Below are the code and all the weights of a small trained network. Each question names an input and a target symbol and asks about switching units off, where a switched-off unit gives its printed mean instead of its output.

import numpy as np


def w(rows, s, z=0):
    codes = np.array(rows[::2]) - 128.0
    scale = np.full(codes.shape[1], s)
    scale[-1] = z or s
    return codes * scale


def f(y):
    return y / 2 * (1 + np.tanh(0.7978845608 * (y + 0.044715 * y**3)))


def softmax(a):
    e = np.exp(a - a.max(-1, keepdims=True))
    return e / e.sum(-1, keepdims=True)


def log_softmax(a):
    a = a - a.max(-1, keepdims=True)
    return a - np.log(np.exp(a).sum(-1, keepdims=True))


def net(x, mask):
    ids = ['ΔΠΦΨΩμ'.index(c) for c in x.split()]
    T = len(ids)
    res = E[ids] + P[:T]
    u = 0
    for l in range(2):
        q, k, v = (res @ M[l].T for M in (Q, K, V))
        z = softmax(np.where(np.tri(T) > 0, q @ k.T / 3**0.5, -1e9)) @ v
        res = res + np.where(mask[u], z, O[l][:, -1]) @ O[l][:, :-1]
        u += 1
        y = f(res @ A[l][:, :-1].T + A[l][:, -1])
        res = res + np.where(mask[u : u + 4], y, B[l][:, -1]) @ B[l][:, :-1]
        u += 4
    return log_softmax(res[-1] @ U[:, :-1].T + U[:, -1])


Q, K, V, O, A, B = {}, {}, {}, {}, {}, {}
E = w([
[138,186,167,186,157,101,110,99,75,113],'Δ',
[155,101,63,134,65,86,154,53,194,214],'Π',
[132,157,132,181,145,93,134,152,53,99],'Φ',
[95,145,120,139,158,120,117,118,96,67],'Ψ',
[109,13,188,112,201,162,148,97,71,204],'Ω',
[237,6,206,110,5,205,169,135,137,133],'μ',
],0.012)
P = w([
[113,126,160,81,132,97,66,177,228,139],'0',
[59,100,146,123,99,112,105,161,192,134],'1',
[144,199,131,16,137,148,155,105,145,114],'2',
[76,154,127,85,88,154,175,119,99,117],'3',
[163,99,101,196,104,152,50,124,174,129],'4',
[129,150,97,127,132,177,254,84,66,91],'5',
[192,71,65,224,111,149,153,78,114,106],'6',
[102,151,138,130,34,52,61,111,48,151],'7',
],0.0085)
Q[0] = w([
[68,204,194,72,138,106,159,170,89,101],'L0H0',
[153,154,123,160,203,183,255,123,154,110],'L0H0',
[128,79,146,91,66,133,184,82,144,163],'L0H0',
],0.051)
K[0] = w([
[209,120,121,96,190,123,49,157,169,125],'L0H0',
[132,218,149,3,106,131,163,141,93,164],'L0H0',
[194,125,84,137,171,145,167,65,93,106],'L0H0',
],0.051)
V[0] = w([
[50,100,9,69,147,97,142,147,134,115],'L0H0',
[90,77,141,106,185,185,139,165,76,100],'L0H0',
[116,83,162,74,110,214,99,86,201,100],'L0H0',
],0.015)
O[0] = w([
[99,127,35,64,115,2,101,180,55,152,92],'L0H0',
[32,173,224,103,70,105,161,65,128,111,39],'L0H0',
[191,37,195,137,140,35,141,97,114,92,253],'L0H0',
],0.0064,0.0057)
A[0] = w([
[67,248,121,167,137,153,114,192,141,72,19],'L0N0',
[133,56,164,110,94,138,145,141,191,141,3],'L0N1',
[93,181,93,152,197,78,70,180,82,61,67],'L0N2',
[77,234,145,135,143,58,97,166,96,24,83],'L0N3',
],0.018,0.0036)
B[0] = w([
[157,164,165,89,157,102,253,169,190,185,174],'L0N0',
[184,162,145,62,124,83,96,137,96,157,253],'L0N1',
[191,213,143,146,154,112,106,129,47,208,192],'L0N2',
[120,19,133,163,33,147,124,75,111,172,191],'L0N3',
],0.012)
Q[1] = w([
[142,175,155,133,139,99,133,154,216,37],'L1H0',
[86,147,25,188,100,118,100,103,215,122],'L1H0',
[55,137,158,254,177,137,88,120,69,71],'L1H0',
],0.039)
K[1] = w([
[193,204,109,87,132,55,147,155,138,163],'L1H0',
[59,129,4,141,252,136,113,190,162,143],'L1H0',
[48,242,152,223,141,69,162,80,124,193],'L1H0',
],0.032)
V[1] = w([
[160,21,180,189,202,60,84,170,190,194],'L1H0',
[124,132,147,121,1,68,145,123,236,75],'L1H0',
[134,110,31,136,25,136,135,215,107,107],'L1H0',
],0.008)
O[1] = w([
[36,175,172,194,129,177,181,104,42,153,255],'L1H0',
[220,181,92,165,77,67,237,113,99,90,175],'L1H0',
[170,185,251,50,2,144,101,85,142,83,88],'L1H0',
],0.0037,0.019)
A[1] = w([
[146,161,157,186,147,105,126,146,128,23,185],'L1N0',
[107,211,137,184,183,165,147,182,151,63,94],'L1N1',
[75,108,163,134,69,146,111,92,185,91,4],'L1N2',
[135,99,72,144,114,70,69,150,252,163,21],'L1N3',
],0.02,0.0035)
B[1] = w([
[53,133,181,68,181,110,88,161,127,188,167],'L1N0',
[196,65,116,80,77,129,25,116,144,66,243],'L1N1',
[104,187,75,131,188,93,179,209,149,1,254],'L1N2',
[83,81,79,180,20,160,86,23,37,245,210],'L1N3',
],0.0066,0.0073)
U = w([
[180,206,97,194,145,192,130,72,118,96,106],'Δ',
[144,33,95,185,54,128,145,20,130,163,77],'Π',
[149,129,126,163,108,173,225,126,197,166,112],'Φ',
[143,103,117,182,100,115,181,98,145,68,117],'Ψ',
[49,84,169,116,230,126,133,59,141,114,255],'Ω',
[252,88,147,120,47,146,139,148,197,91,118],'μ',
],0.0039,0.0062)

Each question gives the input, a string of symbols that net reads in full, and the target symbol t.
The units are the heads (3 rows each of Q, K, V and O) and the neurons (one row each of A and B). Each row of codes is followed by its name. A weight is (code - 128) times the scale printed after its matrix; where a second scale follows, it is the last column's (O, A, B and U).
mask holds one flag per unit, layer by layer, with each layer's heads first. A switched-off unit (its flag False) gives its mean, the last column of its rows in O or B, instead of its output. The means were averaged over made-up inputs and are rounded, as every weight is.
A unit's drop is (log p(t) with every unit on - log p(t) with that unit switched off) / (log p(t) with every unit on - log p(t) with every unit switched off).
The circuit of an input: a set's keep is (log p(t) with only the set's units on - log p(t) with every unit switched off) / (log p(t) with every unit on - log p(t) with every unit switched off). Starting from all 10 units, units are removed one at a time, each time the one whose removal leaves the highest keep (on an exact tie, the one counted first), for as long as the keep stays at least 0.8.
circuit, biggest first: the units of the circuit, biggest drop first
unit that matters most: the unit with the biggest drop
top k neurons: the k neurons with the biggest drops, biggest first
k most important neurons of layer l: the k neurons of layer l with the biggest drops, biggest first
input Π μ Π Ω Π, target Ω: unit that matters most : L0H0
input Ψ μ μ Π μ, target Π: top 2 neurons : [L0N0, L1N3]
input Π Π Ω Π Ω, target Π: circuit, biggest first : [L0H0, L1H0, L1N3]
input Π Ψ Ψ Δ Φ, target Π: circuit, biggest first : [L0H0, L0N3]
input Ψ Δ μ Ω Φ Φ, target Ω: circuit, biggest first : [L0H0, L1N0]
input Ω μ Φ Δ Ω Π Ω Π, target Ω: top 3 neurons : [L0N3, L0N1, L1N3]
input Ω Φ Ω Π Δ Π Ω Ψ, target μ: circuit, biggest first : [L1N1, L0H0, L0N0, L0N3]
input Π μ Π Δ Π, target Δ: 2 most important neurons of layer 0 : [L0N0, L0N3]
input Ω μ Π, target Π: circuit, biggest first : [L0H0, L1N3, L0N2]
input Φ Φ Π Δ Δ μ Δ Ψ, target μ: circuit, biggest first : [L0H0, L1N1, L0N0, L0N3]
input Π Ψ Δ Φ Δ Ω Π, target Ψ: circuit, biggest first : [L0H0, L1N2, L0N2, L1H0]
input Ψ Π Φ, target Π: circuit, biggest first : [L0N3, L0H0]
input Δ Π Φ Π Π Φ Φ Δ, target Δ: 2 most important neurons of layer 0 : [L0N2, L0N0]
input Π Π μ Π μ, target Π: top 3 neurons : [L1N3, L0N1, L0N2]
input Ω Π Φ Φ Φ, target Δ: circuit, biggest first : [L0N2, L0H0]
input Π Ω Ω μ Π Δ, target Ψ: unit that matters most : L1N2
input Φ Ψ Ω Π Π Ψ Π, target Ψ: top 3 neurons : [L0N2, L0N1, L1N2]
input Φ Π Ω Δ Π Π Φ Φ, target Δ: circuit, biggest first : [L0H0, L0N2]
input Ω Ψ Π, target Π: 2 most important neurons of layer 0 : [L0N2, L0N1]
input Π Ω Π Δ, target Δ: unit that matters most : L0H0
input Φ Π Φ Ω Φ Φ, target Φ: 2 most important neurons of layer 0 : [L0N0, L0N3]
input Π μ μ μ Δ, target Ω: top 2 neurons : [L1N0, L0N3]
